Here is a tiny trained network, its code and every weight. The questions are about switching its units off for an input and a class, where a switched-off unit gives its printed mean instead of its output.

import numpy as np


def w(rows, s, z=0):
    codes = np.array(rows[::2]) - 128.0
    scale = np.full(codes.shape[1], s)
    scale[-1] = z or s
    return codes * scale


def f(y):
    return y / 2 * (1 + np.tanh(0.7978845608 * (y + 0.044715 * y**3)))


def log_softmax(a):
    a = a - a.max(-1, keepdims=True)
    return a - np.log(np.exp(a).sum(-1, keepdims=True))


def net(x, mask):
    res = np.array(x, float).reshape(1, 4) / 4 @ E
    y = f(res @ A[0][:, :-1].T + A[0][:, -1])
    res = res + np.where(mask, y, B[0][:, -1]) @ B[0][:, :-1]
    return log_softmax(res[-1] @ U[:, :-1].T + U[:, -1])


A, B = {}, {}
E = w([
[94,158,129,32,36,217,88,167,243,148,60,77],'x0',
[217,181,70,131,192,118,205,188,255,39,201,47],'x1',
[91,72,214,88,139,27,121,207,124,220,123,16],'x2',
[148,151,47,187,12,65,160,124,246,206,188,137],'x3',
],0.0071)
A[0] = w([
[110,141,174,179,186,120,158,142,52,100,145,145,177],'neuron 0',
[146,124,196,142,155,82,202,167,170,236,169,66,137],'neuron 1',
[205,205,34,178,145,196,171,91,144,65,153,170,200],'neuron 2',
[2,88,132,153,61,140,10,76,72,220,33,183,202],'neuron 3',
[63,91,125,138,60,128,111,129,163,199,103,115,252],'neuron 4',
[78,54,213,63,187,139,108,152,73,125,109,116,247],'neuron 5',
[59,104,245,37,100,140,66,146,147,141,16,122,150],'neuron 6',
],0.0076,0.0038)
B[0] = w([
[77,86,153,161,112,152,114,140,134,175,135,120,184],'neuron 0',
[127,115,80,133,123,97,166,219,169,87,151,92,182],'neuron 1',
[189,206,101,68,128,158,189,181,208,11,103,58,218],'neuron 2',
[61,100,178,152,134,211,90,138,114,175,111,69,251],'neuron 3',
[183,158,139,83,85,145,133,121,54,120,104,189,185],'neuron 4',
[93,145,152,128,89,197,112,89,101,115,91,127,210],'neuron 5',
[117,120,152,133,189,178,111,199,217,87,74,50,202],'neuron 6',
],0.012,0.015)
U = w([
[137,65,87,230,138,3,172,139,124,119,255,134,118],'0',
[183,195,86,23,76,134,179,142,172,62,121,111,197],'1',
[98,116,165,126,149,218,109,130,135,108,91,53,217],'2',
[137,126,120,102,179,102,80,61,182,141,118,169,3],'3',
[106,115,172,128,96,179,96,35,53,156,137,186,27],'4',
],0.0085,0.0035)

Each question gives the input, the list of numbers given to net, and the class t.
The units are the neurons (one row each of A and B). Each row of codes is followed by its name. A weight is (code - 128) times the scale printed after its matrix; where a second scale follows, it is the last column's (A, B and U).
mask holds one flag per neuron, in row order. A switched-off neuron (its flag False) gives its mean, the last column of its row in B, instead of its output. The means were averaged over made-up inputs and are rounded, as every weight is.
A unit's drop is (log p(t) with every unit on - log p(t) with that unit switched off) / (log p(t) with every unit on - log p(t) with every unit switched off).
The circuit of an input: a set's keep is (log p(t) with only the set's units on - log p(t) with every unit switched off) / (log p(t) with every unit on - log p(t) with every unit switched off). Starting from all 7 units, units are removed one at a time, each time the one whose removal leaves the highest keep (on an exact tie, the one counted first), for as long as the keep stays at least 0.8.
units of the circuit, in order: the units of the circuit, biggest drop first
k most important neurons: the k neurons with the biggest drops, biggest first
drop when u is switched off: that unit's drop, to one decimal
input [-2,1,2,6], class 0: most important neuron	(neuron 2)
input [-2,-3,2,5], class 4: 3 most important neurons	(neuron 2; neuron 6; neuron 4)
input [4,7,6,6], class 1: 2 most important neurons	(neuron 4; neuron 0)
input [4,5,7,0], class 1: 2 most important neurons	(neuron 3; neuron 1)
input [6,7,1,-6], class 1: 2 most important neurons	(neuron 3; neuron 0)
input [-7,-4,-1,0], class 4: units of the circuit, in order	(neuron 6; neuron 2)
input [1,1,8,1], class 1: 4 most important neurons	(neuron 3; neuron 1; neuron 0; neuron 4)
input [-8,8,-4,-8], class 1: 2 most important neurons	(neuron 2; neuron 3)
input [-8,-2,1,-5], class 4: drop when neuron 2 is switched off	0.2
input [-5,7,8,-2], class 0: drop when neuron 2 is switched off	0.1
input [0,2,-2,0], class 1: drop when neuron 3 is switched off	0.2
